[[ 17.2  11.3  29.3   1.2 -14.8]
 [-20.8 -30.8 -33.0 -52.2  -3.1]
 [-15.7 -10.9  -2.1 -11.2 -14.1]
 [  8.2  10.2  -7.3  -0.1  -1.8]
 [  2.5  -1.5  16.7  12.1 -33.9]]
|
[[-20.8 -30.8 -33.0 -52.2  -3.1]
 [  8.2  10.2  -7.3  -0.1  -1.8]]

[[ -9.0  11.0 -33.1 -54.3 -38.1  -6.0 -24.3 -13.0  28.2 -18.7  11.0 -61.2
  -15.2   0.0 -63.0 -21.5]
 [-66.1 -42.4  29.2 -41.3 -17.8 -36.5 -25.8  -8.8   5.7  18.2 -66.0  37.3
   22.3 -38.3 -67.2 -31.3]
 [-23.8 -35.0   2.5 -63.3 -41.8 -55.3 -31.2 -48.7 -23.7 -64.3  -9.4 -28.4
  -16.8 -44.0  -4.2   3.7]
 [-37.4 -19.4 -24.0  -8.6  -8.5  -0.5 -24.0   2.7   0.5  26.9 -51.3  -3.1
   -1.9 -15.6 -59.6 -46.8]
 [-19.8  -4.7 -47.0  11.6  -6.9   8.1 -16.1   5.4 -11.7  16.5 -36.7 -32.1
  -32.4   0.8 -51.4 -49.2]]
|
[[-66.1 -42.4  29.2 -41.3 -17.8 -36.5 -25.8  -8.8   5.7  18.2 -66.0  37.3
   22.3 -38.3 -67.2 -31.3]
 [-37.4 -19.4 -24.0  -8.6  -8.5  -0.5 -24.0   2.7   0.5  26.9 -51.3  -3.1
   -1.9 -15.6 -59.6 -46.8]]

[[ -1.1  -2.7]
 [ 47.5 -49.0]
 [ 35.2  23.5]
 [ 57.5 -14.8]
 [-10.2 -10.2]
 [  4.4 -16.0]
 [  0.5   0.4]
 [ -7.1 -46.8]
 [ 26.7   9.8]
 [ 32.1 -28.3]
 [ 28.6  11.1]
 [ 25.0  25.8]]
|
[[ 47.5 -49.0]
 [ 57.5 -14.8]
 [  4.4 -16.0]
 [ -7.1 -46.8]
 [ 32.1 -28.3]
 [ 25.0  25.8]]

[[  9.2 -22.1  37.7  24.3  -6.2  16.3  17.7 -21.7 -56.3  32.6  -1.0   8.1
    2.4]
 [-17.0  -1.9 -52.1 -36.5  -9.6 -20.0 -13.7 -13.4   8.6 -23.3 -16.6 -17.7
  -16.5]
 [ 28.2  -4.0  13.6  27.9 -35.9 -20.0  -7.2  -4.4 -23.8  35.2  17.1 -26.3
    4.2]
 [ -8.4   3.5 -46.6 -10.1  -9.7 -10.6 -25.6  32.4  20.5  -7.2 -21.0 -29.4
   -3.8]
 [ 19.9  20.6 -10.3   3.9   2.0  12.5   1.6 -15.8  47.3   6.8  32.1 -15.5
    4.7]]
|
[[-17.0  -1.9 -52.1 -36.5  -9.6 -20.0 -13.7 -13.4   8.6 -23.3 -16.6 -17.7
  -16.5]
 [ -8.4   3.5 -46.6 -10.1  -9.7 -10.6 -25.6  32.4  20.5  -7.2 -21.0 -29.4
   -3.8]]

[[-11.2  -4.6  30.4 -68.7  28.8   8.7  46.3 -18.6  40.0  20.3 -16.5 -58.0
   34.2]
 [-19.3 -15.4  23.0 -61.5  36.5   2.1  28.4 -23.3  36.7  22.3  -7.6 -46.8
   21.8]
 [ 10.3   3.2  28.9 -29.4  67.3 -51.2  11.8 -31.9  47.9  17.2  23.3 -28.2
   34.5]]
|
[[-19.3 -15.4  23.0 -61.5  36.5   2.1  28.4 -23.3  36.7  22.3  -7.6 -46.8
   21.8]]

[[ -3.0   1.3  -4.5  51.2  -5.2  -4.5  -2.4]
 [ -0.1   0.8   0.5   0.6   0.4   0.5   1.7]
 [ 31.6  10.7   1.8   6.3 -22.1   3.7 -35.1]
 [ -8.6  -0.2   4.4  -6.0   1.2 -28.7  -3.6]
 [  0.3  -0.9  -0.1   0.0   0.4   0.4  -0.4]
 [ -0.4   0.4   0.3   0.7  -0.4   0.3  -0.4]]
|
[[ -0.1   0.8   0.5   0.6   0.4   0.5   1.7]
 [ -8.6  -0.2   4.4  -6.0   1.2 -28.7  -3.6]
 [ -0.4   0.4   0.3   0.7  -0.4   0.3  -0.4]]

[[-17.4  18.6 -64.1  -6.8  18.6  25.2  -2.7]
 [ 48.6   5.7  21.4 -34.3   0.7  27.6  11.9]
 [  2.9  10.4 -23.4  41.0   5.5 -11.8  18.9]
 [-40.3 -51.2  -3.6 -10.3   7.4 -11.3 -27.2]]
|
[[ 48.6   5.7  21.4 -34.3   0.7  27.6  11.9]
 [-40.3 -51.2  -3.6 -10.3   7.4 -11.3 -27.2]]
